Here is a tiny trained network, its code and every weight. The questions are about switching its units off for an input and a class, where a switched-off unit gives its printed mean instead of its output.

import numpy as np


def w(rows, s, z=0):
    codes = np.array(rows[::2]) - 128.0
    scale = np.full(codes.shape[1], s)
    scale[-1] = z or s
    return codes * scale


def f(y):
    return np.maximum(y, 0)


def log_softmax(a):
    a = a - a.max(-1, keepdims=True)
    return a - np.log(np.exp(a).sum(-1, keepdims=True))


def net(x, mask):
    res = np.array(x, float).reshape(1, 6) / 4 @ E
    y = f(res @ A[0][:, :-1].T + A[0][:, -1])
    res = res + np.where(mask, y, B[0][:, -1]) @ B[0][:, :-1]
    return log_softmax(res[-1] @ U[:, :-1].T + U[:, -1])


A, B = {}, {}
E = w([
[2,194,62,133,105,75],'x0',
[100,148,231,184,107,63],'x1',
[126,44,83,128,91,105],'x2',
[56,91,106,124,110,189],'x3',
[105,131,87,92,203,142],'x4',
[140,173,129,63,80,86],'x5',
],0.012)
A[0] = w([
[171,72,93,156,57,189,254],'N0',
[192,102,146,102,191,191,168],'N1',
[162,76,177,213,115,197,127],'N2',
[179,122,153,117,59,106,186],'N3',
[63,213,132,147,130,112,139],'N4',
[120,156,185,141,59,52,206],'N5',
[105,112,52,88,109,107,157],'N6',
[37,161,149,132,137,79,183],'N7',
[132,119,79,94,98,149,139],'N8',
[136,167,129,104,251,127,213],'N9',
],0.013,0.005)
B[0] = w([
[71,146,172,44,241,19,228],'N0',
[173,184,185,137,223,174,237],'N1',
[71,70,161,220,209,71,222],'N2',
[154,47,150,111,140,121,205],'N3',
[77,189,133,187,73,204,228],'N4',
[144,51,121,139,18,123,255],'N5',
[111,118,25,88,123,78,202],'N6',
[83,194,86,202,7,175,232],'N7',
[120,112,70,55,138,94,182],'N8',
[255,177,54,176,132,225,235],'N9',
],0.0087,0.014)
U = w([
[113,74,178,152,187,106,31],'0',
[218,37,172,166,56,111,177],'1',
[82,178,88,195,79,166,254],'2',
[241,141,104,140,182,199,18],'3',
[97,94,40,9,148,117,135],'4',
],0.013,0.0017)

Each question gives the input, the list of numbers given to net, and the class t.
The units are the neurons (one row each of A and B). Each row of codes is followed by its name. A weight is (code - 128) times the scale printed after its matrix; where a second scale follows, it is the last column's (A, B and U).
mask holds one flag per neuron, in row order. A switched-off neuron (its flag False) gives its mean, the last column of its row in B, instead of its output. The means were averaged over made-up inputs and are rounded, as every weight is.
A unit's drop is (log p(t) with every unit on - log p(t) with that unit switched off) / (log p(t) with every unit on - log p(t) with every unit switched off).
The circuit of an input: a set's keep is (log p(t) with only the set's units on - log p(t) with every unit switched off) / (log p(t) with every unit on - log p(t) with every unit switched off). Starting from all 10 units, units are removed one at a time, each time the one whose removal leaves the highest keep (on an exact tie, the one counted first), for as long as the keep stays at least 0.8.
units of the circuit, in order: the units of the circuit, biggest drop first
top k neurons: the k neurons with the biggest drops, biggest first
drop when u is switched off: that unit's drop, to one decimal
input [4,6,6,-4,-1,6], class 1: units of the circuit, in order -> [N5]
input [6,-6,-3,-1,7,0], class 2: top 3 neurons -> [N4 N9 N0]
input [-3,-5,2,-3,-1,3], class 4: units of the circuit, in order -> [N9 N0]
input [-5,-1,4,6,6,0], class 4: top 3 neurons -> [N0 N8 N4]
input [1,5,2,1,0,8], class 1: top 2 neurons -> [N5 N3]
input [-1,4,-2,-7,1,-2], class 1: top 2 neurons -> [N5 N1]
input [-8,0,8,-7,3,6], class 0: top 2 neurons -> [N9 N0]
input [3,-4,-2,-3,-1,-4], class 3: top 2 neurons -> [N7 N5]
input [-8,3,5,3,7,1], class 0: top 2 neurons -> [N2 N0]
input [-1,-8,-4,3,6,7], class 3: top 4 neurons -> [N9 N1 N0 N5]
input [6,-3,1,-3,5,5], class 2: top 3 neurons -> [N7 N4 N0]
input [-2,6,-8,-4,0,5], class 1: top 2 neurons -> [N5 N3]
input [5,-6,2,-8,8,-2], class 3: top 2 neurons -> [N9 N0]
input [-6,1,5,6,8,-7], class 0: units of the circuit, in order -> [N2]
input [1,2,2,1,-5,-2], class 1: drop when N5 is switched off -> 0.3
input [-6,3,2,3,2,-1], class 0: drop when N9 is switched off -> 0.0
input [1,-1,-6,-7,-8,-6], class 1: drop when N0 is switched off -> 0.1
